Moves between states:
FP: $>HF, %>TC, &>CF, @>LB, ^>HG, +>NS
NJ: $>QD, %>MT, &>SM, @>JH, ^>TG, +>HC
CP: $>HZ, %>TJ, &>ZP, @>GR, ^>DN, +>LZ
DN: $>HC, %>QH, &>RN, @>LG, ^>CP, +>QD
LG: $>CF, %>PB, &>HF, @>DN, ^>GR, +>SG
RF: $>DD, %>JD, &>TH, @>TG, ^>JH, +>BQ
CF: $>LG, %>MZ, &>FP, @>HC, ^>BQ, +>JH
CR: $>FT, %>MQ, &>ZN, @>FR, ^>BT, +>CZ
JH: $>SG, %>HD, &>NS, @>NJ, ^>RF, +>CF
LZ: $>TG, %>JZ, &>QZ, @>DD, ^>QD, +>CP
NC: $>SM, %>TZ, &>QD, @>DC, ^>QZ, +>RN
LB: $>RN, %>HS, &>HC, @>FP, ^>SB, +>SM
JD: $>ZN, %>RF, &>FT, @>SJ, ^>HD, +>CJ
QC: $>CZ, %>HG, &>CJ, @>GJ, ^>TC, +>FT
QZ: $>NR, %>FR, &>LZ, @>MQ, ^>NC, +>ZP
SJ: $>JZ, %>TG, &>CM, @>JD, ^>MT, +>GS
GP: $>CJ, %>GR, &>CZ, @>TJ, ^>PB, +>ZN
GR: $>BQ, %>GP, &>QM, @>CP, ^>LG, +>DD
SB: $>ZP, %>GJ, &>HZ, @>HG, ^>LB, +>NR
FT: $>CR, %>TH, &>JD, @>CM, ^>DJ, +>QC
RN: $>LB, %>MG, &>DN, @>HF, ^>ZP, +>NC
MM: $>HD, %>SG, &>BT, @>MC, ^>ZN, +>PB
SM: $>NC, %>RM, &>NJ, @>NS, ^>NR, +>LB
CM: $>FR, %>NR, &>SJ, @>FT, ^>RM, +>GJ
PB: $>MZ, %>LG, &>DP, @>QH, ^>GP, +>MM
SG: $>JH, %>MM, &>DC, @>QD, ^>DD, +>LG
MT: $>MC, %>NJ, &>RM, @>HD, ^>SJ, +>PQ
TC: $>DP, %>FP, &>MZ, @>HS, ^>QC, +>DJ
TZ: $>RM, %>NC, &>MC, @>BT, ^>FR, +>MG
HC: $>DN, %>PQ, &>LB, @>CF, ^>HZ, +>NJ
MZ: $>PB, %>CF, &>TC, @>PQ, ^>CJ, +>HD
ZP: $>SB, %>ZG, &>CP, @>QM, ^>RN, +>QZ
RM: $>TZ, %>SM, &>MT, @>DJ, ^>CM, +>HS
QM: $>HG, %>CZ, &>GR, @>ZP, ^>HF, +>MQ
NR: $>QZ, %>CM, &>TG, @>TH, ^>SM, +>SB
DC: $>NS, %>BT, &>SG, @>NC, ^>MQ, +>HF
FR: $>CM, %>QZ, &>JZ, @>CR, ^>TZ, +>ZG
HZ: $>CP, %>GS, &>SB, @>BQ, ^>HC, +>TG
TG: $>LZ, %>SJ, &>NR, @>RF, ^>NJ, +>HZ
CZ: $>QC, %>QM, &>GP, @>ZG, ^>DP, +>CR
TH: $>MQ, %>FT, &>RF, @>NR, ^>NS, +>HG
DJ: $>BT, %>NS, &>HD, @>RM, ^>FT, +>TC
DP: $>TC, %>HF, &>PB, @>MG, ^>CZ, +>BT
BQ: $>GR, %>CJ, &>HG, @>HZ, ^>CF, +>RF
NS: $>DC, %>DJ, &>JH, @>SM, ^>TH, +>FP
HS: $>MG, %>LB, &>PQ, @>TC, ^>GJ, +>RM
QH: $>PQ, %>DN, &>MG, @>PB, ^>TJ, +>MC
GS: $>TJ, %>HZ, &>GJ, @>CJ, ^>PQ, +>SJ
CJ: $>GP, %>BQ, &>QC, @>GS, ^>MZ, +>JD
HG: $>QM, %>QC, &>BQ, @>SB, ^>FP, +>TH
ZG: $>GJ, %>ZP, &>TJ, @>CZ, ^>MG, +>FR
MQ: $>TH, %>CR, &>DD, @>QZ, ^>DC, +>QM
GJ: $>ZG, %>SB, &>GS, @>QC, ^>HS, +>CM
PQ: $>QH, %>HC, &>HS, @>MZ, ^>GS, +>MT
HD: $>MM, %>JH, &>DJ, @>MT, ^>JD, +>MZ
BT: $>DJ, %>DC, &>MM, @>TZ, ^>CR, +>DP
JZ: $>SJ, %>LZ, &>FR, @>ZN, ^>MC, +>TJ
DD: $>RF, %>ZN, &>MQ, @>LZ, ^>SG, +>GR
QD: $>NJ, %>MC, &>NC, @>SG, ^>LZ, +>DN
TJ: $>GS, %>CP, &>ZG, @>GP, ^>QH, +>JZ
MG: $>HS, %>RN, &>QH, @>DP, ^>ZG, +>TZ
MC: $>MT, %>QD, &>TZ, @>MM, ^>JZ, +>QH
ZN: $>JD, %>DD, &>CR, @>JZ, ^>MM, +>GP
HF: $>FP, %>DP, &>LG, @>RN, ^>QM, +>DC

The rows follow the links: the fewer symbols apart two states are, the more alike their rows tend to be.

Name the state of each row.
703,-202,188,-77,213,350,32,221,-705,268,-94,-83,84,591,214,179,199,-463,-552,-247,-145,-378,370,73,281,-249,-194,-403,249,233,398,-508,140,536,-463,257,-517,85,288,450,-430: MZ
-108,420,558,634,-148,-358,66,-316,275,-128,216,-124,-134,-490,-527,504,-238,-408,-113,378,-267,-185,63,-35,-597,22,22,61,25,223,206,515,311,-764,-85,470,218,-160,-357,392,139: SG
294,-281,982,45,266,-351,-47,-1024,299,447,65,-475,-169,79,-231,311,336,496,342,323,242,-63,-219,-90,-376,-218,321,122,-299,306,225,-94,-568,141,-755,587,137,95,174,-118,67: NS
-764,455,577,-467,-400,-286,-80,-77,890,181,184,-343,-22,329,-172,-209,-117,4,307,-290,-234,380,-260,73,-243,-661,161,-60,-288,-387,-351,-172,-526,171,-71,305,137,111,44,-481,-130: TG
-239,314,-945,-140,-182,206,48,831,-230,-399,-105,513,218,-88,375,-305,-231,-551,-223,-390,-134,108,266,41,360,109,-299,-166,329,-276,-201,-82,451,-153,695,-625,-168,-60,-209,146,76: TJ
151,-51,199,623,109,-541,-54,-566,68,-1,42,-111,-430,-712,-267,507,-62,146,426,608,64,-58,-153,-34,-554,518,141,373,-91,458,282,669,288,-708,-100,395,361,-98,-180,84,211: DC
316,-303,-492,-697,41,398,167,204,-242,61,-213,172,171,416,335,-630,165,364,-28,-247,334,311,-84,49,452,92,-39,-155,-180,-208,-324,-611,-247,822,108,-564,-308,112,343,-424,-103: GJ
800,-607,-775,570,348,101,35,36,-975,-225,-179,211,-32,-289,16,219,164,-224,-186,305,212,-456,356,58,289,749,-63,221,412,541,343,88,479,-283,220,-301,104,-193,-16,439,52: DP
423,-593,124,-277,58,366,-200,522,-546,170,211,-201,125,549,111,-356,-476,-165,-662,-759,-591,-108,-80,74,235,-377,-355,-208,450,286,-96,-419,-45,572,-246,70,-630,-169,456,13,-294: PQ
-200,-34,-314,372,-191,215,-24,289,313,-176,477,-178,-286,-401,18,-33,-575,-430,-287,-25,-422,-194,-282,-123,-359,363,-13,638,470,-4,-33,1183,151,-699,-367,221,-373,-657,-116,305,-125: DN
-610,789,-488,284,-234,322,268,99,371,-574,191,432,-73,-211,-246,297,-92,-572,206,550,159,-429,10,-321,36,275,187,122,-248,-544,-34,558,58,-535,-261,21,-193,-62,-243,488,104: GR
-36,170,1146,199,91,-40,38,-444,481,516,214,-445,-283,275,-311,335,-115,-94,-16,115,-468,-173,220,-58,-379,-533,181,-130,-244,156,207,110,-208,241,-573,1026,-38,84,154,209,-146: JH
900,-639,170,-107,484,567,93,-154,-939,208,-36,-30,127,365,238,30,251,241,-187,-26,412,-210,301,136,297,181,5,-58,128,443,207,-473,-93,750,-298,43,-410,284,352,353,-152: TC
-366,136,316,318,-238,-635,-207,-72,576,70,355,-268,-231,-596,-110,18,-581,-386,-269,-110,-654,169,-233,-234,-638,75,54,118,499,36,110,876,214,-805,-45,271,286,-656,-165,-68,66: QD
-551,495,-433,-257,-193,-474,-191,545,-195,-165,-269,322,121,-83,-69,-131,-235,-547,-307,-399,-472,319,13,222,-145,96,20,-326,96,-176,-124,-104,639,-249,1191,-691,444,1,-340,-263,39: JZ
-8,197,653,166,176,518,188,-182,184,63,591,-290,-93,89,-108,318,23,-294,-103,-42,-45,-660,-61,-180,101,-334,193,308,-26,31,167,160,-565,191,-1214,941,-586,7,110,584,-219: CF

Each walk starts at a row. The symbols on each line, taken left to right, move it on to the next state.
Answer with the state's row; about right is enough.
-536,118,-288,-69,-193,-463,-210,-592,938,-422,-50,25,-272,-487,-111,-126,-129,268,309,345,279,450,-317,39,-301,388,54,330,-263,-256,-278,530,-25,-603,518,-374,498,-121,-112,-733,201
@ $ & % & @ %: -535,127,456,-583,-169,-195,-2,-626,986,178,18,-291,-323,361,0,-181,209,767,572,91,357,547,-331,-19,-98,-416,206,-18,-388,-392,-279,-230,-803,199,-69,109,238,219,117,-737,56
^ ^ & ^: -473,-121,1126,-66,-274,-400,-281,-268,644,383,389,-723,-218,159,-75,-116,-375,110,-312,-411,-670,408,-146,-53,-318,-702,10,137,186,70,-153,317,-366,183,-422,545,-138,-216,121,-229,-242
595,-933,-872,189,123,98,-156,223,-703,-158,-8,83,170,-339,399,-302,-232,-27,-316,-195,7,141,-15,155,65,608,-321,291,684,398,45,181,716,-180,338,-705,-228,-331,163,-94,42
% + ^ % & & $: 86,-261,0,-728,-116,-313,-84,-170,-154,258,-356,-78,366,365,214,-414,212,363,121,-200,30,595,-74,183,132,-566,14,-371,-170,-14,-282,-850,-315,646,744,-537,181,282,125,-815,-65
+ % $ @ @: -799,252,-786,72,-180,379,41,21,584,-593,102,215,-208,-400,272,-219,-131,430,465,279,452,272,-265,-174,-11,464,186,716,95,-567,-202,689,-123,-615,-144,-472,-15,-199,-101,-321,67
463,37,-6,552,177,-607,-58,44,-722,176,-275,248,101,-164,-229,300,-89,-655,-511,21,-545,-146,624,-27,-272,74,-77,-459,114,680,396,-50,900,-318,470,25,339,42,-205,235,159
+ & & @ & ^: 159,-324,-1245,-323,-174,182,-12,494,-283,-215,-254,452,201,-181,406,-235,36,19,67,-65,493,57,-42,110,271,558,-122,88,259,-170,-253,-99,274,-198,770,-866,17,-9,-181,-155,122
+ + ^ & + ^ $: -198,310,295,-738,-314,-90,-24,409,-4,369,-165,-134,394,541,3,-217,30,-237,-404,-767,-343,395,61,87,115,-770,-244,-646,-119,-227,-334,-822,-81,749,523,-277,200,171,48,-544,-26
-28,-638,270,-70,39,448,-85,-351,384,234,366,-664,-222,36,179,-319,-180,633,267,-96,314,284,-441,-98,0,44,-4,469,236,63,18,486,-584,123,-923,439,-541,-243,439,-123,-366
@ @ % + $: 395,-798,-362,284,-8,-631,-296,-146,-482,149,-172,-187,-78,-363,114,-125,-251,187,-119,-211,-303,355,52,110,-166,326,-188,-12,469,513,39,50,625,-156,773,-639,481,-256,51,-420,299
@ & @ & ^: -11,61,-792,-198,-186,-465,-199,138,-228,-96,-531,219,126,-257,11,-161,-25,270,-12,161,176,438,17,303,80,366,4,-288,-88,69,-149,-138,366,-202,1168,-986,548,-49,-154,-562,246
271,-431,497,-287,-113,-401,-202,255,-263,622,14,-583,148,439,127,-252,-105,-248,-624,-693,-794,280,177,266,-61,-812,-272,-345,297,458,-87,-663,105,471,334,-39,2,-91,147,-234,-94
$ @ & % %: 712,-326,-87,443,425,-660,-145,-298,-788,199,-218,214,16,-330,-36,227,188,65,32,293,-59,-262,203,117,-233,411,-232,-245,75,821,379,-38,656,-258,667,-397,638,-51,25,223,268
% & & & $ ^ $: -811,1075,85,440,-199,-261,28,-8,542,-367,98,283,-116,-536,-413,540,60,-472,261,414,-69,-214,76,-64,-413,146,202,-51,-374,-162,-43,451,216,-612,198,268,475,119,-531,365,39
139,576,543,-334,-97,-100,78,242,-340,322,-341,209,372,605,-99,73,403,-399,-191,-198,-85,-122,483,-39,391,-664,-54,-697,-455,-108,-18,-1020,-180,590,466,-30,211,602,-85,135,34
& & & %: -230,331,617,-12,185,-130,237,-644,494,63,-159,-104,-40,271,-306,83,496,335,749,494,300,149,-78,-126,122,-339,332,134,-577,-314,-27,-228,-572,256,-343,363,248,355,-224,-211,-76
@ % + ^ +: 689,-860,368,-343,238,-327,-289,-392,-458,545,-93,-477,47,336,159,-274,73,431,-224,-228,-397,292,125,125,14,-309,-317,-245,214,559,16,-457,-59,748,317,-287,165,-10,319,-513,-20
-233,280,182,-61,186,720,404,-237,402,-134,69,193,18,84,-71,38,284,391,642,375,841,-102,-143,-123,281,-16,259,281,-597,-432,-110,-63,-931,393,-840,389,-412,346,49,81,-219
^ % $ $ & ^: 247,298,108,-344,51,607,94,425,-387,23,-175,327,404,535,103,-94,369,-445,-286,-247,-44,-232,254,-54,726,-385,-74,-551,-285,-226,38,-883,-250,744,-192,-24,-458,424,-21,319,-143
& @ & @ @: -109,-39,-495,-622,-285,565,221,781,-168,48,-31,195,247,599,417,-544,-20,-174,-235,-675,-60,49,45,82,458,-411,-189,-220,129,-324,-462,-585,-248,791,166,-322,-308,4,127,-81,-244
302,-84,-351,637,197,197,91,-289,-29,-399,180,-56,-304,-539,-147,375,-200,48,99,644,446,-278,-287,-78,-169,650,228,658,119,137,298,971,194,-668,-628,237,-179,-41,-50,406,110
& + $ @ $ &: -65,-201,82,184,-135,-623,-172,-613,400,-82,80,-356,-379,-623,-82,-25,-416,507,234,366,-206,402,-358,-65,-553,357,91,417,205,304,90,891,238,-715,139,-118,319,-494,51,-479,188
% ^ & + ^ +: 254,-157,-78,174,-124,-694,-234,330,-384,124,-51,-150,131,-70,7,-201,-328,-416,-562,-415,-858,274,90,184,-171,35,-315,-206,550,545,-34,132,740,-351,851,-254,187,-334,-224,-124,211
-197,96,-1,778,89,211,28,143,93,-384,471,-77,-248,-508,47,391,-283,-420,-162,197,-51,-459,41,-93,-282,365,-17,288,196,203,346,799,196,-729,-639,562,-200,-203,-189,785,-20
% + ^ % & & $: -809,923,951,-19,-110,-164,350,-270,513,20,136,-75,135,405,-364,389,250,-220,127,219,-37,-176,-28,-40,-167,-572,205,-212,-607,-506,-83,-375,-574,449,-243,676,-8,428,-313,-37,-33
& & & %: 189,149,420,-290,300,-160,99,-415,-422,124,-555,317,158,449,35,124,766,306,165,372,391,64,305,-45,473,-280,24,-472,-480,83,43,-877,-184,720,487,-404,445,682,84,-264,67
